Here is a tiny trained network, its code and every weight. The questions are about switching its units off for an input and a class, where a switched-off unit gives its printed mean instead of its output.

import numpy as np


def w(rows, s, z=0):
    codes = np.array(rows[::2]) - 128.0
    scale = np.full(codes.shape[1], s)
    scale[-1] = z or s
    return codes * scale


def norm(h):
    return h / np.sqrt((h * h).mean(-1, keepdims=True) + 1e-5)


def f(y):
    return y / 2 * (1 + np.tanh(0.7978845608 * (y + 0.044715 * y**3)))


def log_softmax(a):
    a = a - a.max(-1, keepdims=True)
    return a - np.log(np.exp(a).sum(-1, keepdims=True))


def net(x, mask):
    res = np.array(x, float).reshape(1, 5) / 4 @ E
    u = 0
    for l in range(3):
        y = f(norm(res) @ A[l][:, :-1].T + A[l][:, -1])
        res = res + np.where(mask[u : u + 6], y, B[l][:, -1]) @ B[l][:, :-1]
        u += 6
    return log_softmax(norm(res)[-1] @ U[:, :-1].T + U[:, -1])


A, B = {}, {}
E = w([
[52,222,89,170,10,128,127],'x0',
[41,55,139,213,151,193,185],'x1',
[223,103,56,136,71,255,91],'x2',
[167,151,189,167,101,140,148],'x3',
[132,204,104,232,217,124,63],'x4',
],0.0094)
A[0] = w([
[66,103,3,84,160,105,107,75],'L0N0',
[186,165,219,184,95,139,175,78],'L0N1',
[137,170,129,201,175,125,67,2],'L0N2',
[97,81,179,109,92,148,119,105],'L0N3',
[49,161,85,126,47,129,111,79],'L0N4',
[166,140,137,115,105,94,129,116],'L0N5',
],0.013,0.01)
B[0] = w([
[65,144,220,88,110,217,31,199],'L0N0',
[23,97,181,62,125,202,4,195],'L0N1',
[96,171,72,146,164,117,99,182],'L0N2',
[107,134,83,138,162,136,138,181],'L0N3',
[231,139,237,187,131,134,168,252],'L0N4',
[110,169,85,82,141,137,78,156],'L0N5',
],0.013,0.0043)
A[1] = w([
[69,59,153,54,14,122,181,93],'L1N0',
[152,73,149,60,43,107,192,115],'L1N1',
[190,226,106,84,115,81,80,77],'L1N2',
[47,177,212,88,139,2,182,43],'L1N3',
[68,100,93,221,147,168,136,80],'L1N4',
[185,122,40,127,81,222,142,1],'L1N5',
],0.0099,0.0084)
B[1] = w([
[100,207,113,184,196,172,83,255],'L1N0',
[165,211,84,205,249,146,75,232],'L1N1',
[102,141,109,55,92,132,203,232],'L1N2',
[110,15,59,180,82,77,62,254],'L1N3',
[112,181,98,35,72,94,178,247],'L1N4',
[102,50,98,167,68,82,89,171],'L1N5',
],0.013,0.0032)
A[2] = w([
[53,87,126,179,139,195,247,136],'L2N0',
[203,98,71,135,54,213,86,101],'L2N1',
[189,58,129,107,204,113,179,2],'L2N2',
[152,53,156,77,199,141,110,54],'L2N3',
[81,219,40,166,174,116,129,126],'L2N4',
[158,82,141,79,222,136,134,79],'L2N5',
],0.012,0.0083)
B[2] = w([
[213,170,66,6,98,86,74,220],'L2N0',
[21,62,138,153,167,35,141,214],'L2N1',
[186,188,162,217,82,62,183,141],'L2N2',
[114,185,207,201,58,150,114,163],'L2N3',
[192,71,139,124,198,188,176,254],'L2N4',
[108,230,158,182,30,132,160,169],'L2N5',
],0.012,0.0073)
U = w([
[86,20,71,189,129,61,112,191],'0',
[165,176,83,172,234,176,130,123],'1',
[159,181,174,201,43,135,189,94],'2',
[48,138,173,72,127,197,46,98],'3',
[165,151,56,4,101,105,165,104],'4',
[154,77,168,102,142,158,158,255],'5',
],0.02,0.0051)

Each question gives the input, the list of numbers given to net, and the class t.
The units are the neurons (one row each of A and B). Each row of codes is followed by its name. A weight is (code - 128) times the scale printed after its matrix; where a second scale follows, it is the last column's (A, B and U).
mask holds one flag per neuron, layer by layer. A switched-off neuron (its flag False) gives its mean, the last column of its row in B, instead of its output. The means were averaged over made-up inputs and are rounded, as every weight is.
A unit's drop is (log p(t) with every unit on - log p(t) with that unit switched off) / (log p(t) with every unit on - log p(t) with every unit switched off).
The circuit of an input: a set's keep is (log p(t) with only the set's units on - log p(t) with every unit switched off) / (log p(t) with every unit on - log p(t) with every unit switched off). Starting from the 12 units with the biggest drops (on a tie, the unit counted first), units are removed one at a time, each time the one whose removal leaves the highest keep (on an exact tie, the one counted first), for as long as the keep stays at least 0.8.
units of the circuit, in order: the units of the circuit, biggest drop first
k most important neurons: the k neurons with the biggest drops, biggest first
top k neurons in layer l: the k neurons of layer l with the biggest drops, biggest first
drop of u: that unit's drop, to one decimal
input [-6,6,3,-6,5], class 2: 2 most important neurons : (L2N5 L2N3)
input [-2,6,6,-2,-6], class 0: 2 most important neurons : (L1N5 L2N1)
input [7,-4,-5,-4,-5], class 2: units of the circuit, in order : (L0N4)
input [3,8,8,-7,-5], class 0: 3 most important neurons : (L2N1 L1N5 L0N1)
input [6,-5,7,-2,2], class 0: 2 most important neurons : (L2N1 L1N5)
input [-6,8,7,2,6], class 4: top 2 neurons in layer 1 : (L1N4 L1N3)
input [-8,-2,-6,8,-1], class 2: 2 most important neurons : (L2N3 L2N5)
input [-8,-8,-6,-2,0], class 2: units of the circuit, in order : (L2N5 L2N3)
input [-3,-5,6,3,-6], class 0: 3 most important neurons : (L1N5 L2N1 L0N5)
input [-4,6,3,1,-4], class 4: 3 most important neurons : (L2N0 L0N3 L0N4)
input [3,2,4,-7,6], class 3: 4 most important neurons : (L0N0 L1N1 L1N0 L0N3)
input [-4,0,-5,5,-2], class 0: 2 most important neurons : (L1N3 L0N0)
input [-6,-5,-5,6,-3], class 2: top 3 neurons in layer 2 : (L2N3 L2N5 L2N1)
input [2,-5,0,2,2], class 4: units of the circuit, in order : (L1N2)
input [-6,-2,-5,-3,-7], class 1: 2 most important neurons : (L1N1 L1N0)
input [-5,-6,6,0,-7], class 1: top 3 neurons in layer 1 : (L1N1 L1N3 L1N0)
input [4,-6,-3,-4,4], class 4: 3 most important neurons : (L1N2 L0N1 L1N1)
input [1,-7,3,-7,-3], class 3: 2 most important neurons : (L0N0 L2N0)
input [2,4,4,2,-3], class 0: top 2 neurons in layer 1 : (L1N5 L1N2)
input [5,4,6,4,-3], class 0: units of the circuit, in order : (L2N1)
input [-2,8,7,-6,3], class 4: top 3 neurons in layer 1 : (L1N4 L1N3 L1N1)
input [-4,7,8,-3,-5], class 0: drop of L2N1 : 0.7
input [0,-1,1,-4,-5], class 1: drop of L1N0 : 0.1
